Here is a tiny trained network, its code and every weight. The questions are about switching its units off for an input and a class, where a switched-off unit gives its printed mean instead of its output.

import numpy as np


def w(rows, s, z=0):
    codes = np.array(rows[::2]) - 128.0
    scale = np.full(codes.shape[1], s)
    scale[-1] = z or s
    return codes * scale


def f(y):
    return y / 2 * (1 + np.tanh(0.7978845608 * (y + 0.044715 * y**3)))


def log_softmax(a):
    a = a - a.max(-1, keepdims=True)
    return a - np.log(np.exp(a).sum(-1, keepdims=True))


def net(x, mask):
    res = np.array(x, float).reshape(1, 4) / 4 @ E
    y = f(res @ A[0][:, :-1].T + A[0][:, -1])
    res = res + np.where(mask, y, B[0][:, -1]) @ B[0][:, :-1]
    return log_softmax(res[-1] @ U[:, :-1].T + U[:, -1])


A, B = {}, {}
E = w([
[138,77,74,201,42,230,52,176,87,89],'x0',
[175,76,129,136,234,75,95,138,108,119],'x1',
[92,218,2,189,169,199,227,179,68,218],'x2',
[133,101,128,117,72,119,72,110,119,58],'x3',
],0.01)
A[0] = w([
[132,128,62,140,182,124,162,156,49,215,185],'neuron 1',
[79,102,141,117,155,116,175,97,242,143,96],'neuron 2',
[153,133,202,1,176,117,213,8,140,168,144],'neuron 3',
[134,110,114,134,125,107,110,148,142,139,104],'neuron 4',
[125,58,184,139,114,126,79,81,78,43,139],'neuron 5',
[89,228,131,107,220,76,193,102,151,170,201],'neuron 6',
[159,127,70,166,180,116,119,183,84,163,169],'neuron 7',
[135,128,132,70,123,32,148,88,172,143,145],'neuron 8',
[123,120,69,222,8,210,146,162,69,102,201],'neuron 9',
[140,153,222,73,103,9,63,82,242,70,255],'neuron 10',
],0.0086,0.0046)
B[0] = w([
[76,210,108,160,172,158,162,123,158,77,209],'neuron 1',
[125,103,130,132,145,108,177,88,84,156,155],'neuron 2',
[134,124,128,70,189,166,155,81,61,147,208],'neuron 3',
[147,118,127,136,92,166,185,115,112,93,128],'neuron 4',
[201,159,56,99,13,99,89,207,184,100,191],'neuron 5',
[76,122,163,167,138,147,186,132,128,125,216],'neuron 6',
[111,178,133,157,151,163,99,144,176,108,180],'neuron 7',
[118,66,165,92,137,136,173,103,100,117,179],'neuron 8',
[90,65,86,130,100,188,30,144,65,188,218],'neuron 9',
[207,67,159,6,130,79,102,111,160,181,254],'neuron 10',
],0.011,0.02)
U = w([
[122,242,144,254,189,125,231,117,118,55,103],'0',
[141,56,222,81,181,86,192,103,69,201,62],'1',
[99,89,104,187,70,178,91,188,14,207,254],'2',
[231,73,156,41,28,29,82,150,174,115,31],'3',
],0.0079,0.0023)

Each question gives the input, the list of numbers given to net, and the class t.
The units are the neurons (one row each of A and B). Each row of codes is followed by its name. A weight is (code - 128) times the scale printed after its matrix; where a second scale follows, it is the last column's (A, B and U).
mask holds one flag per neuron, in row order. A switched-off neuron (its flag False) gives its mean, the last column of its row in B, instead of its output. The means were averaged over made-up inputs and are rounded, as every weight is.
A unit's drop is (log p(t) with every unit on - log p(t) with that unit switched off) / (log p(t) with every unit on - log p(t) with every unit switched off).
The circuit of an input: a set's keep is (log p(t) with only the set's units on - log p(t) with every unit switched off) / (log p(t) with every unit on - log p(t) with every unit switched off). Starting from all 10 units, units are removed one at a time, each time the one whose removal leaves the highest keep (on an exact tie, the one counted first), for as long as the keep stays at least 0.8.
units of the circuit, in order: the units of the circuit, biggest drop first
k most important neurons: the k neurons with the biggest drops, biggest first
drop of u: that unit's drop, to one decimal
input [6,-8,-3,3], class 2: units of the circuit, in order : (neuron 9)
input [-1,-6,0,-2], class 2: 3 most important neurons : (neuron 10; neuron 1; neuron 8)
input [4,-5,-3,0], class 2: 3 most important neurons : (neuron 9; neuron 10; neuron 8)
input [-7,-1,5,8], class 0: 3 most important neurons : (neuron 10; neuron 9; neuron 6)
input [-2,2,4,6], class 0: 2 most important neurons : (neuron 10; neuron 9)
input [-3,-8,8,-1], class 0: 2 most important neurons : (neuron 1; neuron 10)
input [3,8,-2,-4], class 3: 2 most important neurons : (neuron 6; neuron 9)
input [-4,7,-3,2], class 3: 3 most important neurons : (neuron 5; neuron 10; neuron 1)
input [-6,-8,-8,-4], class 1: drop of neuron 3 : 0.7
input [0,1,2,7], class 2: drop of neuron 6 : -0.1
input [-7,-8,-8,0], class 1: drop of neuron 8 : 0.9
